Here is a tiny trained network, its code and every weight. The questions are about switching its units off for an input and a class, where a switched-off unit gives its printed mean instead of its output.

import numpy as np


def w(rows, s, z=0):
    codes = np.array(rows[::2]) - 128.0
    scale = np.full(codes.shape[1], s)
    scale[-1] = z or s
    return codes * scale


def f(y):
    return np.maximum(y, 0)


def log_softmax(a):
    a = a - a.max(-1, keepdims=True)
    return a - np.log(np.exp(a).sum(-1, keepdims=True))


def net(x, mask):
    res = np.array(x, float).reshape(1, 4) / 4 @ E
    y = f(res @ A[0][:, :-1].T + A[0][:, -1])
    res = res + np.where(mask, y, B[0][:, -1]) @ B[0][:, :-1]
    return log_softmax(res[-1] @ U[:, :-1].T + U[:, -1])


A, B = {}, {}
E = w([
[89,51,120,81],'x0',
[160,90,142,213],'x1',
[112,150,254,122],'x2',
[230,97,149,94],'x3',
],0.005)
A[0] = w([
[127,157,146,111,193],'neuron 1',
[122,162,132,130,109],'neuron 2',
[128,128,135,129,107],'neuron 3',
[114,141,133,103,179],'neuron 4',
[115,101,138,90,125],'neuron 5',
[82,92,47,185,202],'neuron 6',
[124,188,155,110,173],'neuron 7',
[120,94,126,94,147],'neuron 8',
[184,112,122,117,131],'neuron 9',
[121,118,179,159,160],'neuron 10',
[62,111,58,107,124],'neuron 11',
[104,106,99,111,160],'neuron 12',
[109,103,159,84,151],'neuron 13',
[106,142,127,82,171],'neuron 14',
[114,123,202,173,156],'neuron 15',
[176,111,112,155,179],'neuron 16',
[111,109,156,93,164],'neuron 17',
[115,113,219,173,150],'neuron 18',
[140,82,91,168,203],'neuron 19',
[113,92,103,81,226],'neuron 20',
[147,122,120,129,127],'neuron 21',
[126,125,128,129,102],'neuron 22',
[251,100,94,190,187],'neuron 23',
[113,242,95,193,187],'neuron 24',
[115,110,231,177,149],'neuron 25',
[68,144,86,169,251],'neuron 26',
[128,141,174,101,238],'neuron 27',
[122,169,140,114,149],'neuron 28',
[129,115,94,177,103],'neuron 29',
[79,89,62,125,136],'neuron 30',
[128,121,134,146,123],'neuron 31',
[192,88,120,87,159],'neuron 32',
],0.013,0.0021)
B[0] = w([
[114,139,134,170,178],'neuron 1',
[127,137,121,160,151],'neuron 2',
[125,122,130,129,131],'neuron 3',
[100,145,132,136,169],'neuron 4',
[95,164,133,114,164],'neuron 5',
[137,54,41,79,240],'neuron 6',
[115,143,133,202,196],'neuron 7',
[102,165,129,105,171],'neuron 8',
[149,148,173,94,179],'neuron 9',
[127,82,165,143,192],'neuron 10',
[64,85,67,89,220],'neuron 11',
[101,116,111,89,179],'neuron 12',
[77,160,151,115,180],'neuron 13',
[81,157,126,132,182],'neuron 14',
[123,60,180,159,218],'neuron 15',
[184,139,139,104,187],'neuron 16',
[85,154,151,117,177],'neuron 17',
[109,57,198,156,232],'neuron 18',
[185,105,102,94,201],'neuron 19',
[77,162,119,76,211],'neuron 20',
[138,134,139,113,145],'neuron 21',
[128,126,126,128,128],'neuron 22',
[253,174,172,64,254],'neuron 23',
[151,186,72,249,241],'neuron 24',
[104,51,209,157,244],'neuron 25',
[143,96,49,161,233],'neuron 26',
[73,153,167,144,210],'neuron 27',
[124,139,124,174,169],'neuron 28',
[172,120,96,115,165],'neuron 29',
[99,80,82,65,214],'neuron 30',
[132,113,129,128,141],'neuron 31',
[149,169,187,60,207],'neuron 32',
],0.042,0.0044)
U = w([
[79,59,12,70,171],'0',
[116,191,97,252,252],'1',
[36,226,155,103,58],'2',
[180,27,117,156,75],'3',
[215,207,199,47,191],'4',
[76,46,237,176,97],'5',
[220,143,64,132,33],'6',
],0.0041,0.0013)

Each question gives the input, the list of numbers given to net, and the class t.
The units are the neurons (one row each of A and B). Each row of codes is followed by its name. A weight is (code - 128) times the scale printed after its matrix; where a second scale follows, it is the last column's (A, B and U).
mask holds one flag per neuron, in row order. A switched-off neuron (its flag False) gives its mean, the last column of its row in B, instead of its output. The means were averaged over made-up inputs and are rounded, as every weight is.
A unit's drop is (log p(t) with every unit on - log p(t) with that unit switched off) / (log p(t) with every unit on - log p(t) with every unit switched off).
The circuit of an input: a set's keep is (log p(t) with only the set's units on - log p(t) with every unit switched off) / (log p(t) with every unit on - log p(t) with every unit switched off). Starting from the 12 units with the biggest drops (on a tie, the unit counted first), units are removed one at a time, each time the one whose removal leaves the highest keep (on an exact tie, the one counted first), for as long as the keep stays at least 0.8.
circuit, biggest first: the units of the circuit, biggest drop first
top k neurons: the k neurons with the biggest drops, biggest first
drop of u: that unit's drop, to one decimal
input [-7,3,-7,3], class 4: circuit, biggest first -> [neuron 23]
input [3,-7,0,-2], class 2: circuit, biggest first -> [neuron 6; neuron 14; neuron 20]
input [7,-3,-4,5], class 2: top 3 neurons -> [neuron 32; neuron 20; neuron 26]
input [3,-1,-6,4], class 4: circuit, biggest first -> [neuron 23; neuron 32]
input [-2,8,4,7], class 4: top 3 neurons -> [neuron 23; neuron 16; neuron 32]
input [-3,-1,5,-8], class 1: top 2 neurons -> [neuron 24; neuron 26]
input [-7,7,0,-7], class 3: top 4 neurons -> [neuron 6; neuron 15; neuron 25; neuron 18]
input [0,7,5,8], class 4: top 4 neurons -> [neuron 23; neuron 32; neuron 16; neuron 9]
input [-8,-3,-8,-1], class 6: top 2 neurons -> [neuron 24; neuron 23]
input [-7,-7,-2,-8], class 1: drop of neuron 24 -> 0.8
input [-4,-3,0,-6], class 1: drop of neuron 24 -> 0.2
input [0,0,-1,-3], class 0: drop of neuron 23 -> 0.1
